Below are the code and all the weights of a small trained network. Each question names an input and a class and asks about switching units off, where a switched-off unit gives its printed mean instead of its output.

import numpy as np


def w(rows, s, z=0):
    codes = np.array(rows[::2]) - 128.0
    scale = np.full(codes.shape[1], s)
    scale[-1] = z or s
    return codes * scale


def f(y):
    return y / 2 * (1 + np.tanh(0.7978845608 * (y + 0.044715 * y**3)))


def log_softmax(a):
    a = a - a.max(-1, keepdims=True)
    return a - np.log(np.exp(a).sum(-1, keepdims=True))


def net(x, mask):
    res = np.array(x, float).reshape(1, 7) / 4 @ E
    y = f(res @ A[0][:, :-1].T + A[0][:, -1])
    res = res + np.where(mask, y, B[0][:, -1]) @ B[0][:, :-1]
    return log_softmax(res[-1] @ U[:, :-1].T + U[:, -1])


A, B = {}, {}
E = w([
[126,117,136,127,143,118,140,134,136,129,128],'x0',
[127,161,117,137,78,151,97,98,115,112,120],'x1',
[251,137,77,147,108,62,185,30,60,110,154],'x2',
[126,122,124,122,160,118,159,151,140,164,110],'x3',
[162,251,230,57,153,186,159,99,127,157,226],'x4',
[157,191,146,216,213,98,39,223,97,99,117],'x5',
[119,149,111,105,145,95,141,128,151,121,113],'x6',
],0.012)
A[0] = w([
[167,129,187,55,90,147,153,120,148,188,172,163],'neuron 0',
[215,160,124,194,165,112,140,96,104,141,113,80],'neuron 1',
[55,170,144,153,166,154,25,197,159,147,135,192],'neuron 2',
[9,81,169,79,70,183,155,90,206,166,100,217],'neuron 3',
[51,97,95,104,130,155,129,109,170,142,172,158],'neuron 4',
[94,27,63,210,114,116,154,83,114,106,54,253],'neuron 5',
[159,77,95,98,75,97,201,17,117,177,134,135],'neuron 6',
[108,254,230,108,178,171,150,124,135,159,206,143],'neuron 7',
[200,183,151,197,144,62,174,143,81,77,99,132],'neuron 8',
],0.0098,0.0056)
B[0] = w([
[101,209,155,116,144,118,136,35,123,115,179,196],'neuron 0',
[70,181,172,177,163,109,76,98,127,157,205,184],'neuron 1',
[177,54,132,229,88,68,154,222,175,62,114,227],'neuron 2',
[78,175,93,161,88,90,20,144,84,151,251,221],'neuron 3',
[94,146,96,128,127,95,80,156,125,142,148,166],'neuron 4',
[155,82,40,164,122,153,121,224,123,170,111,246],'neuron 5',
[204,37,86,133,143,243,204,70,152,138,115,224],'neuron 6',
[197,160,102,157,42,129,192,62,224,89,192,250],'neuron 7',
[83,156,99,126,131,70,113,147,101,198,167,202],'neuron 8',
],0.011,0.021)
U = w([
[26,120,82,119,117,110,23,179,32,185,155,245],'0',
[158,96,80,139,74,169,192,142,210,97,133,84],'1',
[66,207,154,107,85,92,78,85,139,138,205,236],'2',
[119,159,159,43,116,194,202,36,97,101,134,5],'3',
[58,66,165,141,109,87,70,200,160,79,1,45],'4',
],0.0088,0.0021)

Each question gives the input, the list of numbers given to net, and the class t.
The units are the neurons (one row each of A and B). Each row of codes is followed by its name. A weight is (code - 128) times the scale printed after its matrix; where a second scale follows, it is the last column's (A, B and U).
mask holds one flag per neuron, in row order. A switched-off neuron (its flag False) gives its mean, the last column of its row in B, instead of its output. The means were averaged over made-up inputs and are rounded, as every weight is.
A unit's drop is (log p(t) with every unit on - log p(t) with that unit switched off) / (log p(t) with every unit on - log p(t) with every unit switched off).
The circuit of an input: a set's keep is (log p(t) with only the set's units on - log p(t) with every unit switched off) / (log p(t) with every unit on - log p(t) with every unit switched off). Starting from all 9 units, units are removed one at a time, each time the one whose removal leaves the highest keep (on an exact tie, the one counted first), for as long as the keep stays at least 0.8.
units of the circuit, in order: the units of the circuit, biggest drop first
k most important neurons: the k neurons with the biggest drops, biggest first
drop of u: that unit's drop, to one decimal
input [-4,0,-1,-2,6,-8,2], class 2: units of the circuit, in order => (neuron 3)
input [1,-7,-5,-4,0,2,5], class 4: units of the circuit, in order => (neuron 6; neuron 7; neuron 2)
input [2,-4,1,8,1,-8,6], class 3: 2 most important neurons => (neuron 6; neuron 2)
input [8,4,-3,-6,8,1,3], class 1: 3 most important neurons => (neuron 7; neuron 1; neuron 2)
input [7,7,-2,0,2,0,7], class 2: 2 most important neurons => (neuron 6; neuron 5)
input [7,2,6,0,2,0,-3], class 3: 3 most important neurons => (neuron 3; neuron 6; neuron 2)
input [-6,3,-3,6,0,3,-5], class 4: 2 most important neurons => (neuron 6; neuron 7)
input [-3,4,6,2,5,2,0], class 2: 2 most important neurons => (neuron 1; neuron 8)
input [6,3,-3,5,8,2,-7], class 1: 2 most important neurons => (neuron 7; neuron 2)
input [2,1,6,3,4,0,3], class 3: 2 most important neurons => (neuron 3; neuron 6)
input [1,-8,1,-2,-5,4,8], class 0: 4 most important neurons => (neuron 7; neuron 8; neuron 6; neuron 2)
input [1,-2,-4,5,1,-1,7], class 2: 2 most important neurons => (neuron 5; neuron 6)
input [-3,8,-1,8,-6,-7,-6], class 0: 2 most important neurons => (neuron 3; neuron 7)
input [4,2,6,4,-6,2,7], class 0: 2 most important neurons => (neuron 7; neuron 8)
input [2,-2,2,-7,6,-2,2], class 3: most important neuron => (neuron 2)
input [-1,-6,0,5,6,0,8], class 2: drop of neuron 5 => 1.2
input [4,8,-7,7,-5,8,5], class 4: drop of neuron 6 => 0.0
input [2,5,-1,-1,-7,-6,-2], class 0: drop of neuron 3 => 0.6
